Here is a tiny trained network, its code and every weight. The questions are about switching its units off for an input and a class, where a switched-off unit gives its printed mean instead of its output.

import numpy as np


def w(rows, s, z=0):
    codes = np.array(rows[::2]) - 128.0
    scale = np.full(codes.shape[1], s)
    scale[-1] = z or s
    return codes * scale


def f(y):
    return y / 2 * (1 + np.tanh(0.7978845608 * (y + 0.044715 * y**3)))


def log_softmax(a):
    a = a - a.max(-1, keepdims=True)
    return a - np.log(np.exp(a).sum(-1, keepdims=True))


def net(x, mask):
    res = np.array(x, float).reshape(1, 5) / 4 @ E
    y = f(res @ A[0][:, :-1].T + A[0][:, -1])
    res = res + np.where(mask, y, B[0][:, -1]) @ B[0][:, :-1]
    return log_softmax(res[-1] @ U[:, :-1].T + U[:, -1])


A, B = {}, {}
E = w([
[154,144,118,172,105,117,146,144,139,101,180,159],'x0',
[199,80,43,96,142,173,82,218,216,211,91,255],'x1',
[169,170,54,133,152,218,168,19,53,106,78,159],'x2',
[107,17,128,58,184,19,218,71,65,186,174,234],'x3',
[11,244,103,135,198,160,104,207,45,149,179,151],'x4',
],0.009)
A[0] = w([
[119,157,29,197,116,172,222,54,137,99,50,140,56],'neuron 1',
[89,127,224,144,117,49,130,215,232,182,132,82,21],'neuron 2',
[249,54,111,150,72,64,123,48,204,115,82,48,52],'neuron 3',
[117,167,174,178,115,220,69,205,139,20,52,96,59],'neuron 4',
[102,129,80,145,16,181,13,122,176,24,69,102,98],'neuron 5',
[101,230,219,101,113,31,189,20,90,36,177,3,98],'neuron 6',
[95,73,216,85,120,52,84,176,215,100,212,85,253],'neuron 7',
],0.0054,0.0068)
B[0] = w([
[142,184,249,63,118,227,152,131,86,136,86,117,160],'neuron 1',
[185,250,190,112,129,180,242,114,52,181,66,143,175],'neuron 2',
[30,193,28,120,155,166,82,120,53,185,254,40,205],'neuron 3',
[114,107,124,102,95,47,113,86,80,99,175,209,200],'neuron 4',
[150,96,135,66,101,25,167,107,112,109,130,164,196],'neuron 5',
[206,164,55,104,140,65,114,174,190,176,102,137,254],'neuron 6',
[141,171,143,168,152,148,137,46,160,105,119,158,248],'neuron 7',
],0.0095,0.012)
U = w([
[162,184,184,113,139,183,188,78,104,128,100,130,94],'0',
[106,69,139,82,115,32,168,75,92,104,169,181,92],'1',
[11,201,94,145,147,142,90,150,109,165,207,93,98],'2',
[133,136,118,125,146,135,128,100,163,96,116,130,255],'3',
[210,146,73,101,136,118,96,174,203,176,97,140,81],'4',
[99,91,142,194,153,127,116,107,195,34,79,81,185],'5',
[107,23,241,186,95,138,131,215,116,117,135,25,60],'6',
[89,14,228,194,81,149,161,219,127,68,119,23,56],'7',
],0.012,0.017)

Each question gives the input, the list of numbers given to net, and the class t.
The units are the neurons (one row each of A and B). Each row of codes is followed by its name. A weight is (code - 128) times the scale printed after its matrix; where a second scale follows, it is the last column's (A, B and U).
mask holds one flag per neuron, in row order. A switched-off neuron (its flag False) gives its mean, the last column of its row in B, instead of its output. The means were averaged over made-up inputs and are rounded, as every weight is.
A unit's drop is (log p(t) with every unit on - log p(t) with that unit switched off) / (log p(t) with every unit on - log p(t) with every unit switched off).
The circuit of an input: a set's keep is (log p(t) with only the set's units on - log p(t) with every unit switched off) / (log p(t) with every unit on - log p(t) with every unit switched off). Starting from all 7 units, units are removed one at a time, each time the one whose removal leaves the highest keep (on an exact tie, the one counted first), for as long as the keep stays at least 0.8.
units of the circuit, in order: the units of the circuit, biggest drop first
most important unit: the unit with the biggest drop
top k neurons: the k neurons with the biggest drops, biggest first
input [-4,3,-4,-7,0], class 1: units of the circuit, in order	(neuron 4; neuron 5)
input [-4,5,-2,-7,6], class 1: top 4 neurons	(neuron 4; neuron 5; neuron 3; neuron 6)
input [-8,6,4,7,-5], class 3: top 3 neurons	(neuron 4; neuron 5; neuron 6)
input [-2,-7,2,6,6], class 4: top 4 neurons	(neuron 6; neuron 3; neuron 4; neuron 5)
input [7,0,7,6,7], class 0: top 4 neurons	(neuron 3; neuron 1; neuron 4; neuron 5)
input [5,6,-6,-5,0], class 0: units of the circuit, in order	(neuron 2; neuron 6)
input [-4,3,3,-6,-5], class 1: units of the circuit, in order	(neuron 5; neuron 4)
input [-2,3,8,-7,-6], class 0: top 2 neurons	(neuron 1; neuron 6)
input [5,-8,-5,7,6], class 4: units of the circuit, in order	(neuron 6; neuron 4)
input [4,-2,-1,5,-7], class 2: top 3 neurons	(neuron 3; neuron 5; neuron 4)
input [-2,-2,5,7,-8], class 2: units of the circuit, in order	(neuron 3; neuron 5)
input [6,7,5,2,-7], class 2: units of the circuit, in order	(neuron 3; neuron 6)
input [-4,-6,5,-5,-3], class 4: top 2 neurons	(neuron 6; neuron 7)
input [-5,4,-4,0,-4], class 3: units of the circuit, in order	(neuron 6)
input [-8,4,-3,5,0], class 3: top 4 neurons	(neuron 6; neuron 4; neuron 5; neuron 7)
input [7,-6,4,5,-3], class 3: units of the circuit, in order	(neuron 4; neuron 6)
input [4,-4,-3,0,3], class 3: top 2 neurons	(neuron 3; neuron 7)
input [7,5,7,7,-3], class 0: top 2 neurons	(neuron 1; neuron 4)
input [-2,2,1,0,0], class 5: most important unit	neuron 6
input [2,3,3,-2,-8], class 2: most important unit	neuron 3
input [4,-8,0,6,-6], class 4: top 3 neurons	(neuron 6; neuron 4; neuron 5)
input [-5,5,-3,-4,3], class 3: units of the circuit, in order	(neuron 6; neuron 3)
